How the nodes are linked:
from | j f y h i
pego | neda tizo sore zisu pogi
lova | tasu gona popi fefe fafi
kobo | kegi popi zori ziba tasu
matu | popi bibe duva miza gona
ziba | riku bomo sala lazu zori
pake | petu dese zova nutu kevi
fepe | nonu pogi neda kipa sine
fasi | gano zili guni fika lizi
vare | zili zaku nolu mipo tuto
fefu | sine guzi pogi pego zego
befu | kefi mepi disa vopu rofo
gona | bepa kipa bipo duva roba
safu | rezi pupe gimu ripi vaka
gano | gimu vopu fasi bele pupe
famo | mute kevi petu soli voli
gibe | nuvu save lazu zaku ziba
bigi | bega pake soli giti famo
bopu | luzu kobo devo mepi dodi
bove | duvi zego sine fepe tifu
fafi | bete roba bepa popi bero
zisu | gova bove safo tapi sore
nuvu | mepi sala gibe bupi riku
tapi | bero fepe roba gona safo
vaka | zuno kefi mipo gimu vare
pupe | mipo disa lizi fasi kefi
bega | muda petu bigi lugo mute
libi | bibe safo bero fafi gova
duva | matu libi moro kisu bipo
vizu | nutu voli mute bega turi
lazu | gibe dodi luzu rofo sala
safo | zisu sine nonu roba duvi
gimu | safu lizi gano buga mipo
turi | zova buga lazo mute dese
moro | duva bero bete tasu bibe
rofo | zaku devo fenu disa luzu
tasu | kisu bepa lova zori bete
giti | lugo nutu denu zego soli
kuze | guzi soli lugo tifu bega
bupi | tuto luzu zaku kefi gibe
devo | bopu zori riku nuvu kegi
guzi | mafi bigi kuze tizo muda
dodi | save tasu kegi devo miza
ripi | dese fasi buga voli gimu
miza | bomo bete kisu kegi duva
loti | tifu vumi zego fefu giti
lugo | kuze kuzo giti loti bigi
zori | kobo matu fefe sala lova
kefi | nolu fenu befu lizi zaku
bete | moro tapi fafi lova libi
sine | bove mafi fefu neda loti
muda | vumi famo bega kuze vizu
zepa | voli rezi kevi pake bele
kevi | zepa safu lota zova fika
nonu | safo fefu fepe sodo bove
disa | befu nuvu puro zili fenu
tizo | nomi giti tifu bove kuze
save | sala kisu dodi bopu bomo
kuzo | soli turi nutu vumi pake
buga | ripi guni bele zepa gano
sore | pego tifu duvi safo nomi
kipa | sodo sore gova libi neda
fefe | zori duva bomo save popi
lota | kevi gimu dese turi rezi
vopu | lizi tuto zili zuno disa
puro | disa gibe tuto vare mepi
kisu | miza fafi tasu kobo moro
pogi | fefu kuze nomi sore mafi
denu | giti vizu vumi mafi kuzo
voli | lazo fika zepa petu buga
tuto | puro lazu bupi nolu nuvu
fenu | rofo riku mepi puro bopu
bepa | fafi sodo gona matu tapi
mipo | vaka befu pupe gano nolu
sala | ziba miza save luzu fefe
vumi | denu mute muda guzi nutu
rezi | fika mipo safu dese zuno
nutu | kuzo lazo vizu muda zova
petu | famo lota pake kuzo zepa
nomi | pogi lugo tizo duvi guzi
dese | lota gano ripi lazo safu
gova | kipa duvi zisu bero pego
mafi | zego bega guzi nomi vumi
bibe | bipo zisu libi bete kipa
zaku | bupi bopu rofo befu lazu
zuno | guni nolu vaka safu zili
lizi | pupe puro vopu guni befu
popi | lova bipo matu bomo bepa
fika | bele vaka rezi lota guni
zego | loti muda mafi pogi denu
riku | devo fefe ziba gibe kobo
bomo | fefe moro miza dodi matu
mepi | fenu ziba nuvu tuto devo
nolu | vare rofo kefi pupe bupi
mute | vizu zepa famo bigi lazo
duvi | sore loti bove nonu tizo
zova | pake ripi turi vizu lota
sodo | roba pego kipa bibe fepe
bipo | gona gova bibe moro sodo
bero | libi nonu tapi bepa zisu
lazo | turi bele voli famo ripi
roba | tapi neda sodo bipo nonu
soli | bigi zova kuzo denu petu
luzu | lazu kegi bopu fenu save
tifu | tizo denu loti sine lugo
neda | fepe nomi pego gova fefu
guni | fasi vare zuno rezi vopu
bele | buga zuno fika kevi fasi
zili | vopu bupi vare vaka puro
kegi | dodi lova kobo riku kisu

In the rows, 49 stands for zero.

The rows follow the links: the fewer symbols apart two nodes are, the more alike their rows tend to be.

Node, then a row for it; each showing differs a little:
guni: 74,63,45,55,76,42,81,56,70,39,23,41,40,27,30,56,38,70,32,55,7,25,65,53,48,29,43,34,67,57,54,35,52,51,68,38,53,41,56,41,66,38,57,37,25,74,65,42,58,69,26,40
popi: 35,47,42,50,17,56,26,32,45,51,64,79,41,65,75,33,55,57,69,49,59,45,7,38,49,77,43,72,38,41,30,51,45,51,38,43,58,47,42,89,37,55,34,72,51,43,33,63,40,38,80,55
kuzo: 52,44,63,44,76,47,59,69,42,55,49,16,68,45,30,67,52,26,36,45,66,73,95,62,51,27,62,30,53,57,74,57,53,48,52,65,36,59,55,3,55,50,65,29,63,41,60,37,56,51,26,48
mepi: 63,63,35,57,43,47,60,36,70,38,33,74,27,39,55,38,40,84,50,56,8,14,19,40,47,56,34,57,58,47,30,33,47,53,59,28,64,36,49,86,54,42,40,60,22,72,50,56,49,60,56,46
bopu: 57,60,35,57,33,49,52,32,65,40,41,79,27,46,62,35,43,81,56,55,18,17,11,38,48,64,34,63,53,45,26,36,45,53,54,29,64,38,47,93,50,45,37,66,27,67,46,59,47,56,64,48
nomi: 31,34,64,40,48,53,31,59,27,62,71,32,71,65,50,57,61,15,54,42,96,86,70,56,52,50,64,47,37,50,64,68,51,47,37,71,37,63,48,21,40,59,55,44,80,23,44,47,47,34,50,56
pogi: 29,34,63,41,46,54,30,59,27,62,72,34,71,65,51,55,61,16,56,42,97,87,68,55,51,51,64,49,36,48,64,68,51,47,36,70,37,63,48,23,39,59,54,45,80,23,44,46,47,34,53,56
lugo: 40,38,65,42,63,50,46,65,33,60,61,21,72,56,39,63,57,17,44,44,85,84,86,60,51,37,65,38,44,53,71,63,53,47,43,71,35,61,52,7,47,55,61,34,74,30,52,41,52,42,37,53
kegi: 48,55,37,54,22,53,39,30,57,45,51,82,32,55,70,33,48,72,63,54,34,27,5,37,48,72,37,69,47,42,25,42,45,51,46,33,62,40,44,95,43,48,34,70,36,57,38,61,43,48,74,52
zisu: 24,35,56,44,26,57,19,45,28,61,76,54,61,72,67,45,62,26,65,44,95,77,39,48,51,67,58,62,32,44,49,65,47,47,31,63,44,59,44,52,33,61,44,59,76,23,35,55,42,29,70,59
lota: 69,55,54,51,83,42,77,65,58,45,30,23,54,31,24,64,42,49,29,50,31,46,87,60,50,22,53,27,64,58,67,44,54,50,63,51,44,49,57,16,64,43,64,29,42,62,67,37,59,64,19,42
mute: 56,46,62,45,79,45,65,69,45,52,44,16,65,42,27,66,49,32,34,47,58,67,95,61,51,25,61,28,55,57,73,54,54,48,55,63,38,57,56,3,58,48,65,28,59,46,62,36,57,54,22,47
giti: 42,38,64,43,65,50,46,66,33,59,59,20,72,54,38,63,56,18,44,43,82,82,88,60,52,36,64,36,45,54,72,63,53,47,45,69,35,61,52,7,49,54,62,33,73,32,53,41,52,43,35,52
sala: 51,57,35,55,27,52,44,31,61,43,47,82,29,51,67,33,47,76,60,55,26,23,6,37,47,69,35,67,48,43,25,40,46,52,50,32,62,39,45,96,46,47,35,69,32,62,41,60,45,51,70,49
dodi: 48,56,36,55,24,53,40,31,58,44,50,83,31,53,69,33,47,74,62,53,32,26,5,37,48,70,36,68,47,42,26,41,45,52,47,33,63,41,45,96,45,48,34,70,35,58,39,61,44,49,73,51
vumi: 45,39,64,43,68,48,50,68,35,58,57,18,71,51,35,64,54,20,41,44,78,79,90,61,52,34,64,35,47,54,73,61,54,47,47,69,35,61,54,5,49,54,63,32,72,34,55,39,53,45,32,51
tuto: 69,64,36,57,52,45,69,40,72,37,28,66,28,34,48,42,39,83,44,57,2,13,30,43,48,48,35,51,62,50,35,32,48,52,63,28,62,36,51,76,59,40,44,55,19,75,55,53,52,65,47,43
mipo: 75,64,42,56,71,42,80,53,72,38,23,46,37,27,33,53,37,75,34,56,4,21,58,51,48,33,42,37,67,54,49,33,50,52,67,36,55,40,54,49,65,38,54,41,22,76,65,44,58,69,30,40
zepa: 67,54,56,50,84,43,75,67,56,47,33,21,57,33,24,65,43,45,30,50,35,51,90,60,50,22,55,27,62,59,69,46,54,50,62,55,43,51,57,12,63,43,65,28,45,59,66,36,58,62,18,43
pake: 60,49,59,46,82,44,69,68,50,51,40,17,63,38,25,66,47,36,31,49,50,61,95,62,50,24,59,27,58,58,72,52,54,49,58,60,40,54,56,5,60,47,65,27,53,51,64,37,58,57,20,45

Each walk starts at a row. The symbols on each line, taken left to right, move it on to the next node.
Answer with the node's row; about right is enough.
new walk
46,54,37,54,21,53,37,30,56,45,53,83,32,56,71,32,49,71,64,53,37,29,5,37,48,73,38,70,45,42,26,43,45,51,46,35,62,41,44,96,43,50,34,70,38,56,38,63,43,46,75,52
j j i f f y	24,37,53,44,21,58,18,42,31,59,75,61,57,73,70,42,61,33,68,45,89,71,30,45,51,72,55,66,32,42,43,63,46,47,31,59,47,57,43,62,33,61,41,63,72,26,33,58,41,29,75,59
y i i y y j f i	45,40,64,43,70,48,51,68,37,58,54,18,71,50,34,65,54,21,41,45,76,79,91,62,52,32,64,34,49,54,73,61,54,47,47,68,35,61,54,5,52,53,63,32,70,36,57,38,54,46,31,50
new walk
42,52,38,53,19,54,34,30,53,46,55,83,34,58,72,33,50,67,65,52,43,32,4,37,48,74,39,71,44,41,26,45,45,50,44,36,61,43,43,95,41,51,33,71,41,52,36,63,42,44,77,53
f h y i h	36,48,42,51,16,56,26,31,47,50,64,80,39,64,74,33,54,58,68,50,57,43,6,38,49,77,42,72,38,41,28,50,44,50,38,42,58,47,42,91,37,54,34,72,50,44,34,63,40,39,79,55
j y j y f f	24,36,54,44,24,57,18,44,29,60,77,58,59,72,68,43,61,28,67,44,92,74,35,46,51,69,56,64,31,43,46,63,47,47,30,61,46,58,43,56,33,60,42,61,74,25,34,56,41,30,73,59
new walk
27,33,62,42,41,55,25,55,26,63,73,39,68,68,57,53,62,17,59,42,98,85,61,54,51,56,62,53,35,47,60,68,49,46,34,69,39,62,47,30,38,60,51,49,80,22,40,49,44,32,57,58
f i f h f j	58,47,60,46,80,45,66,69,46,52,42,16,64,40,26,67,48,32,33,47,56,65,95,62,50,24,60,27,56,57,73,53,54,48,56,62,38,56,57,4,58,48,65,27,57,47,63,36,57,56,22,46
h y h h f j	47,41,64,43,72,47,55,68,38,57,53,17,71,49,32,66,54,23,40,45,74,77,92,62,51,31,64,32,50,56,73,60,54,47,49,68,36,60,54,4,53,52,64,30,68,37,57,38,54,47,30,50
new walk
26,34,61,43,38,55,25,54,26,63,74,41,68,69,58,52,62,17,60,43,98,84,58,53,51,57,62,54,34,47,58,68,50,47,33,69,40,62,46,33,37,61,51,49,80,22,40,50,45,31,60,58
i i y f y	53,45,63,46,77,46,61,69,43,54,47,16,67,44,29,67,51,28,35,47,64,71,94,62,51,27,62,29,54,57,74,57,54,48,52,65,37,58,55,3,56,50,65,28,62,43,61,37,56,52,25,47
j h f f y h	62,50,59,47,82,43,70,69,51,50,39,18,61,37,25,66,46,38,31,49,47,60,93,61,51,23,58,27,59,58,71,50,54,48,59,59,40,53,57,7,61,46,65,27,52,53,65,37,58,58,20,45
new walk
26,40,50,46,18,58,19,38,34,57,73,68,51,71,74,39,59,39,70,45,82,63,21,42,50,75,50,69,33,41,38,60,45,49,33,55,51,54,42,72,34,59,38,67,66,30,32,60,40,31,78,58
y f j h h i j j	26,38,51,45,20,57,18,40,32,58,75,65,55,72,72,40,61,35,69,45,86,67,26,43,50,73,53,68,32,42,41,62,46,48,31,56,49,55,43,67,33,59,39,65,70,28,32,59,40,30,77,59
f f i h f f h	43,39,64,43,67,49,48,67,35,59,58,20,72,53,36,64,55,19,42,44,80,80,89,61,51,35,65,36,46,55,72,62,53,47,45,70,35,61,52,5,49,54,63,33,72,33,54,39,53,43,34,51
new walk
59,48,60,47,82,44,68,69,48,52,41,17,64,40,25,67,47,35,32,47,52,64,94,62,51,24,60,27,57,58,72,52,54,48,57,61,38,55,56,5,59,47,66,27,55,49,63,36,57,57,21,46
j f y i j f	75,64,43,55,73,42,80,54,71,39,23,44,38,27,32,55,37,73,32,55,5,22,60,52,48,31,42,36,67,55,51,34,51,52,68,36,55,40,55,47,65,38,55,40,24,75,65,44,57,70,28,40
h y j i j f h	75,65,41,56,68,42,78,50,72,37,23,50,35,28,35,52,37,77,36,56,2,18,53,49,48,35,40,39,67,54,47,33,50,52,68,34,57,38,54,54,64,38,52,43,21,77,63,46,56,69,32,41
new walk
26,34,60,42,37,56,23,53,26,62,75,42,67,69,59,52,62,19,60,43,98,84,56,52,51,59,62,55,33,45,57,67,49,47,33,67,40,62,46,35,36,61,50,51,80,22,38,51,45,31,62,58
f f i h h f y	51,43,63,44,75,46,57,69,40,56,50,17,69,46,30,66,52,24,37,45,69,74,93,62,51,28,63,31,52,56,74,58,54,48,50,66,36,59,54,2,54,51,64,29,65,40,59,37,55,49,27,48
f f j j y	69,56,54,51,84,42,78,65,60,45,30,24,53,31,24,63,41,51,29,52,29,45,86,59,50,23,52,28,64,58,66,43,54,50,65,50,45,49,57,18,64,43,63,29,40,63,67,37,59,64,19,42
new walk
27,41,49,47,16,58,19,36,35,56,71,71,50,70,74,37,59,43,70,47,77,59,18,41,50,76,49,71,33,42,36,59,46,48,33,51,52,53,42,76,33,59,37,69,64,33,33,61,40,32,79,58
i f i h j	25,34,59,42,34,56,21,51,26,61,75,46,66,71,62,49,62,21,63,42,97,82,51,50,51,61,61,58,33,45,55,67,49,46,32,66,42,61,45,40,35,61,48,54,79,22,37,52,44,31,65,58
i i y j f h	39,38,65,42,62,50,44,65,32,60,62,22,72,57,40,62,57,17,45,43,87,83,85,59,52,39,65,39,43,53,71,64,53,47,42,71,35,63,51,9,47,56,61,35,75,29,51,42,51,40,39,53
